Here is a tiny trained network, its code and every weight. The questions are about switching its units off for an input and a class, where a switched-off unit gives its printed mean instead of its output.

import numpy as np


def w(rows, s, z=0):
    codes = np.array(rows[::2]) - 128.0
    scale = np.full(codes.shape[1], s)
    scale[-1] = z or s
    return codes * scale


def norm(h):
    return h / np.sqrt((h * h).mean(-1, keepdims=True) + 1e-5)


def f(y):
    return np.maximum(y, 0)


def log_softmax(a):
    a = a - a.max(-1, keepdims=True)
    return a - np.log(np.exp(a).sum(-1, keepdims=True))


def net(x, mask):
    res = np.array(x, float).reshape(1, 7) / 4 @ E
    u = 0
    for l in range(2):
        y = f(norm(res) @ A[l][:, :-1].T + A[l][:, -1])
        res = res + np.where(mask[u : u + 14], y, B[l][:, -1]) @ B[l][:, :-1]
        u += 14
    return log_softmax(norm(res)[-1] @ U[:, :-1].T + U[:, -1])


A, B = {}, {}
E = w([
[127,128,127,128,128],'x0',
[68,53,88,117,89],'x1',
[126,127,129,129,130],'x2',
[130,129,127,128,127],'x3',
[169,67,138,237,124],'x4',
[130,129,125,130,130],'x5',
[250,98,121,59,147],'x6',
],0.012)
A[0] = w([
[117,159,132,185,141,67],'0.n0',
[169,162,167,119,119,113],'0.n1',
[64,205,139,103,118,104],'0.n2',
[90,123,79,109,60,38],'0.n3',
[197,52,136,133,146,64],'0.n4',
[159,117,76,53,129,63],'0.n5',
[128,44,137,144,91,80],'0.n6',
[100,206,140,121,150,1],'0.n7',
[34,200,111,145,107,141],'0.n8',
[151,116,133,51,142,110],'0.n9',
[91,139,133,230,125,89],'0.n10',
[184,56,174,181,120,91],'0.n11',
[113,130,117,247,118,104],'0.n12',
[88,31,35,101,101,156],'0.n13',
],0.011,0.0077)
B[0] = w([
[150,162,151,132,106,155],'0.n0',
[99,128,94,123,177,159],'0.n1',
[165,145,50,192,122,208],'0.n2',
[104,131,120,114,149,149],'0.n3',
[150,176,23,150,125,174],'0.n4',
[130,146,192,102,93,163],'0.n5',
[129,88,88,132,174,165],'0.n6',
[174,132,109,203,177,148],'0.n7',
[152,125,8,165,134,254],'0.n8',
[84,147,197,108,143,174],'0.n9',
[115,123,202,75,138,205],'0.n10',
[110,153,62,170,131,190],'0.n11',
[115,140,211,98,127,214],'0.n12',
[92,66,114,41,55,230],'0.n13',
],0.011,0.0081)
A[1] = w([
[133,101,162,67,95,69],'1.n0',
[136,123,131,138,103,77],'1.n1',
[47,38,194,169,97,2],'1.n2',
[188,164,98,187,139,50],'1.n3',
[242,26,94,178,136,110],'1.n4',
[126,157,193,179,173,104],'1.n5',
[171,197,124,209,170,140],'1.n6',
[62,44,186,64,124,152],'1.n7',
[201,69,127,141,133,111],'1.n8',
[194,58,133,86,115,55],'1.n9',
[126,188,205,206,149,74],'1.n10',
[97,152,250,204,119,51],'1.n11',
[151,225,216,99,205,16],'1.n12',
[205,127,146,149,147,35],'1.n13',
],0.012,0.0059)
B[1] = w([
[126,151,190,160,129,163],'1.n0',
[119,97,137,127,131,128],'1.n1',
[247,33,159,204,218,176],'1.n2',
[114,170,168,188,159,194],'1.n3',
[23,154,62,138,115,192],'1.n4',
[74,145,112,80,91,184],'1.n5',
[134,179,248,149,125,255],'1.n6',
[167,180,162,205,148,228],'1.n7',
[58,151,105,148,85,156],'1.n8',
[68,158,158,102,125,157],'1.n9',
[81,156,169,66,86,196],'1.n10',
[117,108,132,20,52,193],'1.n11',
[204,23,13,119,153,203],'1.n12',
[108,173,120,189,157,147],'1.n13',
],0.011,0.0076)
U = w([
[134,240,119,224,178,146],'0',
[112,127,212,40,93,251],'1',
[49,75,4,140,102,129],'2',
[145,9,172,233,141,33],'3',
[246,130,79,62,209,3],'4',
],0.02,0.0042)

Each question gives the input, the list of numbers given to net, and the class t.
The units are the neurons (one row each of A and B). Each row of codes is followed by its name. A weight is (code - 128) times the scale printed after its matrix; where a second scale follows, it is the last column's (A, B and U).
mask holds one flag per neuron, layer by layer. A switched-off neuron (its flag False) gives its mean, the last column of its row in B, instead of its output. The means were averaged over made-up inputs and are rounded, as every weight is.
A unit's drop is (log p(t) with every unit on - log p(t) with that unit switched off) / (log p(t) with every unit on - log p(t) with every unit switched off).
most important unit: the unit with the biggest drop
top k neurons: the k neurons with the biggest drops, biggest first
k most important neurons of layer l: the k neurons of layer l with the biggest drops, biggest first
drop of u: that unit's drop, to one decimal
input [2,-4,8,4,2,3,0], class 1: most important unit : 0.n8
input [3,6,-1,-5,4,5,0], class 3: top 2 neurons : (0.n8 1.n2)
input [8,-5,1,2,0,6,1], class 4: top 4 neurons : (0.n8 1.n12 0.n2 0.n11)
input [-1,0,3,-8,-8,-1,-4], class 0: top 2 neurons : (0.n13 0.n2)
input [7,1,-6,0,5,0,4], class 2: 2 most important neurons of layer 1 : (1.n4 1.n7)
input [-3,6,8,-3,1,-3,-3], class 3: 2 most important neurons of layer 1 : (1.n2 1.n7)
input [-5,1,-5,-3,3,-1,-7], class 3: top 2 neurons : (1.n2 0.n8)
input [-2,8,7,3,0,4,5], class 1: top 2 neurons : (0.n13 0.n8)
input [-2,1,-4,0,-3,-7,0], class 2: top 2 neurons : (0.n2 1.n6)
input [5,0,-7,6,1,-6,5], class 0: top 2 neurons : (0.n13 0.n4)
input [4,7,6,7,3,-5,0], class 3: top 3 neurons : (0.n8 1.n2 1.n7)
input [5,1,2,8,0,7,8], class 1: 2 most important neurons of layer 1 : (1.n12 1.n9)
input [1,2,4,5,2,-4,-5], class 3: drop of 1.n2 : 0.2
input [4,-2,-4,5,7,-3,8], class 0: drop of 0.n13 : 0.1
input [4,-1,3,6,7,-7,5], class 0: drop of 0.n13 : 0.2
input [8,-4,0,-7,-4,0,2], class 4: most important unit : 1.n12
